Below are the code and all the weights of a small trained network. Each question names an input and a class and asks about switching units off, where a switched-off unit gives its printed mean instead of its output.

import numpy as np


def w(rows, s, z=0):
    codes = np.array(rows[::2]) - 128.0
    scale = np.full(codes.shape[1], s)
    scale[-1] = z or s
    return codes * scale


def norm(h):
    return h / np.sqrt((h * h).mean(-1, keepdims=True) + 1e-5)


def f(y):
    return np.maximum(y, 0)


def log_softmax(a):
    a = a - a.max(-1, keepdims=True)
    return a - np.log(np.exp(a).sum(-1, keepdims=True))


def net(x, mask):
    res = np.array(x, float).reshape(1, 3) / 4 @ E
    u = 0
    for l in range(3):
        y = f(norm(res) @ A[l][:, :-1].T + A[l][:, -1])
        res = res + np.where(mask[u : u + 5], y, B[l][:, -1]) @ B[l][:, :-1]
        u += 5
    return log_softmax(norm(res)[-1] @ U[:, :-1].T + U[:, -1])


A, B = {}, {}
E = w([
[67,16,135,68,160,149,150,158,129],'x0',
[141,96,128,204,154,119,137,137,139],'x1',
[137,133,127,68,138,251,131,27,125],'x2',
],0.0032)
A[0] = w([
[67,49,92,90,123,50,154,185,70,7],'L0N0',
[42,67,104,85,135,61,161,199,147,18],'L0N1',
[166,214,47,113,3,150,109,101,69,55],'L0N2',
[68,87,129,115,156,94,239,242,97,35],'L0N3',
[151,98,156,242,147,88,128,145,130,132],'L0N4',
],0.0025,0.0021)
B[0] = w([
[64,47,253,82,35,145,23,238,227,222],'L0N0',
[178,93,150,106,38,183,20,184,167,234],'L0N1',
[102,191,158,65,150,121,105,163,151,238],'L0N2',
[205,129,192,82,109,155,27,165,105,238],'L0N3',
[205,156,73,153,116,117,196,174,98,248],'L0N4',
],0.0033,0.0017)
A[1] = w([
[123,184,161,117,160,122,155,162,147,129],'L1N0',
[232,74,41,238,190,221,191,95,87,135],'L1N1',
[65,39,217,92,125,62,73,201,209,4],'L1N2',
[49,36,104,67,171,191,140,61,136,22],'L1N3',
[106,150,115,206,87,5,83,187,174,163],'L1N4',
],0.003,0.0012)
B[1] = w([
[122,118,64,102,145,124,142,115,132,157],'L1N0',
[58,114,147,95,147,82,141,185,191,227],'L1N1',
[125,72,171,82,64,194,3,175,143,248],'L1N2',
[90,170,121,236,56,162,211,113,34,234],'L1N3',
[116,57,105,160,112,157,149,88,79,251],'L1N4',
],0.0047,0.0029)
A[2] = w([
[136,96,232,44,126,181,90,133,130,18],'L2N0',
[165,79,67,240,171,64,164,128,4,9],'L2N1',
[58,191,93,91,95,158,174,100,98,116],'L2N2',
[165,140,105,222,100,33,146,170,74,5],'L2N3',
[166,247,143,15,142,125,34,70,142,94],'L2N4',
],0.003,0.0015)
B[2] = w([
[115,108,32,178,104,77,92,183,139,221],'L2N0',
[216,183,34,130,59,98,148,78,128,208],'L2N1',
[152,196,201,111,210,156,149,47,64,253],'L2N2',
[132,83,40,123,102,134,154,54,82,216],'L2N3',
[199,71,170,22,227,4,22,181,162,248],'L2N4',
],0.0038,0.0023)
U = w([
[62,169,191,142,133,226,246,43,42,131],'0',
[74,142,148,176,196,81,180,180,254,8],'1',
[115,37,182,107,47,162,2,242,105,217],'2',
[204,204,184,12,220,76,23,94,131,87],'3',
[199,147,11,200,64,49,176,97,90,166],'4',
],0.0095,0.0016)

Each question gives the input, the list of numbers given to net, and the class t.
The units are the neurons (one row each of A and B). Each row of codes is followed by its name. A weight is (code - 128) times the scale printed after its matrix; where a second scale follows, it is the last column's (A, B and U).
mask holds one flag per neuron, layer by layer. A switched-off neuron (its flag False) gives its mean, the last column of its row in B, instead of its output. The means were averaged over made-up inputs and are rounded, as every weight is.
A unit's drop is (log p(t) with every unit on - log p(t) with that unit switched off) / (log p(t) with every unit on - log p(t) with every unit switched off).
The circuit of an input: a set's keep is (log p(t) with only the set's units on - log p(t) with every unit switched off) / (log p(t) with every unit on - log p(t) with every unit switched off). Starting from the 12 units with the biggest drops (on a tie, the unit counted first), units are removed one at a time, each time the one whose removal leaves the highest keep (on an exact tie, the one counted first), for as long as the keep stays at least 0.8.
circuit, biggest first: the units of the circuit, biggest drop first
top k neurons: the k neurons with the biggest drops, biggest first
top k neurons in layer l: the k neurons of layer l with the biggest drops, biggest first
drop when u is switched off: that unit's drop, to one decimal
input [8,0,5], class 0: circuit, biggest first : L1N3
input [-4,-1,-1], class 4: top 2 neurons in layer 1 : L1N2, L1N4
input [-1,-1,-4], class 4: circuit, biggest first : L1N4, L2N1
input [-4,6,7], class 3: circuit, biggest first : L1N3, L1N4
input [-8,7,5], class 3: circuit, biggest first : L1N3, L2N4
input [-6,2,1], class 3: top 3 neurons : L1N3, L0N2, L2N4
input [-3,-7,-6], class 4: top 2 neurons : L1N4, L0N0
input [0,6,0], class 1: top 2 neurons in layer 1 : L1N1, L1N3
input [-1,1,-7], class 4: top 2 neurons in layer 1 : L1N4, L1N1
input [5,-5,2], class 0: top 2 neurons in layer 2 : L2N4, L2N2
input [-3,-4,-2], class 3: top 2 neurons : L0N2, L1N3
input [-3,-1,2], class 3: drop when L0N2 is switched off : 0.0
input [5,-6,6], class 0: drop when L1N3 is switched off : 0.2
input [-7,5,4], class 3: drop when L1N3 is switched off : 0.3
input [6,-8,4], class 0: top neuron in layer 1 : L1N3
input [3,-5,6], class 0: drop when L1N3 is switched off : 0.4
